Here is a tiny trained network, its code and every weight. The questions are about switching its units off for an input and a target symbol, where a switched-off unit gives its printed mean instead of its output.

import numpy as np


def w(rows, s, z=0):
    codes = np.array(rows[::2]) - 128.0
    scale = np.full(codes.shape[1], s)
    scale[-1] = z or s
    return codes * scale


def f(y):
    return y / 2 * (1 + np.tanh(0.7978845608 * (y + 0.044715 * y**3)))


def softmax(a):
    e = np.exp(a - a.max(-1, keepdims=True))
    return e / e.sum(-1, keepdims=True)


def log_softmax(a):
    a = a - a.max(-1, keepdims=True)
    return a - np.log(np.exp(a).sum(-1, keepdims=True))


def net(x, mask):
    ids = ['ΛΣΨΩαβδεζηθμξπτφ'.index(c) for c in x.split()]
    T = len(ids)
    res = E[ids] + P[:T]
    r = res
    for j in range(3):
        rows = slice(4 * j, 4 * j + 4)
        q, k, v = (r @ M[0][rows].T for M in (Q, K, V))
        z = softmax(np.where(np.tri(T) > 0, q @ k.T / 4**0.5, -1e9)) @ v
        o = O[0][rows]
        res = res + np.where(mask[j], z, o[:, -1]) @ o[:, :-1]
    y = f(res @ A[0][:, :-1].T + A[0][:, -1])
    res = res + np.where(mask[3:7], y, B[0][:, -1]) @ B[0][:, :-1]
    return log_softmax(res[-1] @ U[:, :-1].T + U[:, -1])


Q, K, V, O, A, B = {}, {}, {}, {}, {}, {}
E = w([
[30,95,124,35,71,232,111],'Λ',
[225,22,173,222,131,69,115],'Σ',
[133,91,196,99,101,211,170],'Ψ',
[207,204,113,39,68,196,119],'Ω',
[38,140,175,61,235,191,232],'α',
[207,58,64,227,114,131,61],'β',
[231,171,94,142,155,148,141],'δ',
[173,105,104,192,234,60,207],'ε',
[219,103,147,112,54,150,85],'ζ',
[77,154,53,120,94,55,116],'η',
[100,5,231,175,171,90,194],'θ',
[67,2,126,173,95,206,83],'μ',
[224,186,197,66,167,91,217],'ξ',
[70,54,100,177,185,191,139],'π',
[97,198,95,49,159,205,176],'τ',
[124,156,36,115,136,209,81],'φ',
],0.005)
P = w([
[168,161,148,181,126,211,93],'0',
[104,85,99,116,253,109,238],'1',
[125,70,86,103,232,125,226],'2',
[138,69,91,85,212,135,213],'3',
[148,68,87,88,199,145,200],'4',
[150,65,87,68,194,142,209],'5',
[159,65,82,67,188,156,205],'6',
],0.0055)
Q[0] = w([
[62,193,195,161,62,107,61],'H1',
[63,193,195,161,63,107,61],'H1',
[62,193,196,161,62,107,62],'H1',
[193,63,61,95,193,149,194],'H1',
[239,26,135,81,188,249,178],'H2',
[240,25,136,82,186,251,176],'H2',
[18,231,122,176,68,6,78],'H2',
[239,26,135,81,186,250,177],'H2',
[29,232,137,176,68,2,80],'H3',
[30,232,137,176,67,2,79],'H3',
[30,232,137,176,68,2,80],'H3',
[30,233,139,177,67,1,79],'H3',
],0.0071)
K[0] = w([
[99,78,57,82,192,43,191],'H1',
[100,79,57,82,193,44,190],'H1',
[99,79,57,82,192,44,191],'H1',
[157,177,199,174,64,212,65],'H1',
[168,223,227,240,37,226,3],'H2',
[171,223,230,241,38,229,2],'H2',
[89,34,30,16,218,31,253],'H2',
[170,223,229,241,38,228,2],'H2',
[105,27,44,25,202,54,241],'H3',
[104,27,44,26,202,54,240],'H3',
[104,27,44,24,202,53,241],'H3',
[106,28,46,26,200,56,240],'H3',
],0.0076)
V[0] = w([
[38,51,78,155,210,120,183],'H1',
[96,219,16,68,130,110,101],'H1',
[214,81,92,188,62,81,47],'H1',
[109,135,125,119,230,94,231],'H1',
[52,1,199,177,105,156,89],'H2',
[227,192,204,103,73,101,167],'H2',
[199,147,157,188,211,75,186],'H2',
[135,208,17,116,126,196,63],'H2',
[119,122,18,178,151,175,48],'H3',
[76,103,239,68,118,105,208],'H3',
[173,160,200,157,225,134,208],'H3',
[189,48,86,232,144,57,62],'H3',
],0.0082)
O[0] = w([
[201,191,153,216,180,9,120,129],'H1',
[59,163,38,204,35,132,198,27],'H1',
[28,134,219,14,65,85,136,125],'H1',
[109,219,84,226,213,96,34,96],'H1',
[253,73,185,91,177,43,157,189],'H2',
[25,119,109,47,140,233,53,97],'H2',
[24,226,185,132,224,120,21,148],'H2',
[99,142,144,199,55,197,224,229],'H2',
[135,158,195,174,89,113,220,255],'H3',
[185,83,52,107,174,120,54,3],'H3',
[106,191,152,169,253,191,48,204],'H3',
[52,204,243,66,123,10,110,158],'H3',
],0.0077,0.0033)
A[0] = w([
[120,212,99,178,222,138,16,133],'N1',
[100,199,182,204,140,123,182,252],'N2',
[145,87,40,230,3,183,213,123],'N3',
[131,73,149,62,16,104,212,125],'N4',
],0.0066,0.0032)
B[0] = w([
[113,87,49,157,62,64,27,172],'N1',
[115,206,184,213,110,112,147,254],'N2',
[108,193,18,69,205,61,203,209],'N3',
[119,53,100,128,2,57,81,208],'N4',
],0.0061,0.0084)
U = w([
[92,134,178,124,71,91,119,56],'Λ',
[136,194,68,138,217,171,173,39],'Σ',
[97,175,103,142,87,76,161,97],'Ψ',
[94,125,93,88,117,154,147,149],'Ω',
[169,123,117,69,186,56,83,101],'α',
[216,174,203,211,183,113,176,192],'β',
[190,96,82,211,116,149,104,105],'δ',
[107,72,148,85,77,153,116,128],'ε',
[139,134,125,129,140,128,132,107],'ζ',
[177,94,71,99,129,95,151,74],'η',
[50,186,188,153,117,246,140,165],'θ',
[97,170,182,16,191,91,123,102],'μ',
[214,45,151,74,199,253,141,252],'ξ',
[84,110,87,126,125,181,66,153],'π',
[185,68,146,136,84,92,123,114],'τ',
[82,188,128,177,131,57,92,135],'φ',
],0.0054,0.003)

Each question gives the input, a string of symbols that net reads in full, and the target symbol t.
The units are the heads (4 rows each of Q, K, V and O) and the neurons (one row each of A and B). Each row of codes is followed by its name. A weight is (code - 128) times the scale printed after its matrix; where a second scale follows, it is the last column's (O, A, B and U).
mask holds one flag per unit, heads first, then neurons. A switched-off unit (its flag False) gives its mean, the last column of its rows in O or B, instead of its output. The means were averaged over made-up inputs and are rounded, as every weight is.
A unit's drop is (log p(t) with every unit on - log p(t) with that unit switched off) / (log p(t) with every unit on - log p(t) with every unit switched off).
The circuit of an input: a set's keep is (log p(t) with only the set's units on - log p(t) with every unit switched off) / (log p(t) with every unit on - log p(t) with every unit switched off). Starting from all 7 units, units are removed one at a time, each time the one whose removal leaves the highest keep (on an exact tie, the one counted first), for as long as the keep stays at least 0.8.
units of the circuit, in order: the units of the circuit, biggest drop first
unit that matters most: the unit with the biggest drop
k most important neurons: the k neurons with the biggest drops, biggest first
which heads matter: for each layer, one digit per head in row order, 1 if its drop is at least 0.15 and else 0, layers parted by /
input θ π δ π Ψ, target α: unit that matters most	H2
input φ Σ δ φ δ, target Ψ: which heads matter	111
input β δ Σ π Σ, target Λ: units of the circuit, in order	H3, H1, N4
input τ α α π π π, target Σ: units of the circuit, in order	N3, H1, H3, H2
input φ Ψ π Ω, target Ψ: 2 most important neurons	N3, N4
input ξ τ Ψ ξ θ ε π, target π: which heads matter	011
input ξ ξ τ, target π: units of the circuit, in order	H2, H3, N1
input α τ π ε, target δ: units of the circuit, in order	H1, H3, N1
input τ Λ ξ π Ψ Λ, target Σ: 2 most important neurons	N3, N4
input τ τ π δ μ δ Σ, target Σ: which heads matter	111
input π ξ τ, target β: which heads matter	110
input Λ τ θ π τ, target η: which heads matter	011
input φ π Σ τ Ψ π τ, target Ψ: 3 most important neurons	N3, N4, N2
input Ψ π μ Σ, target ξ: most important neuron	N2
input θ π δ Ω π θ, target α: 2 most important neurons	N1, N2
input β π ε, target Λ: units of the circuit, in order	H1, H3, N4
input δ Λ ξ, target θ: which heads matter	010
input Ψ δ ζ δ φ Σ Ψ, target ξ: which heads matter	001
input π ε π τ π δ, target β: which heads matter	110
input Ψ Ψ Ω, target ξ: unit that matters most	H3
input Λ τ ζ φ Ψ, target η: 3 most important neurons	N3, N4, N2
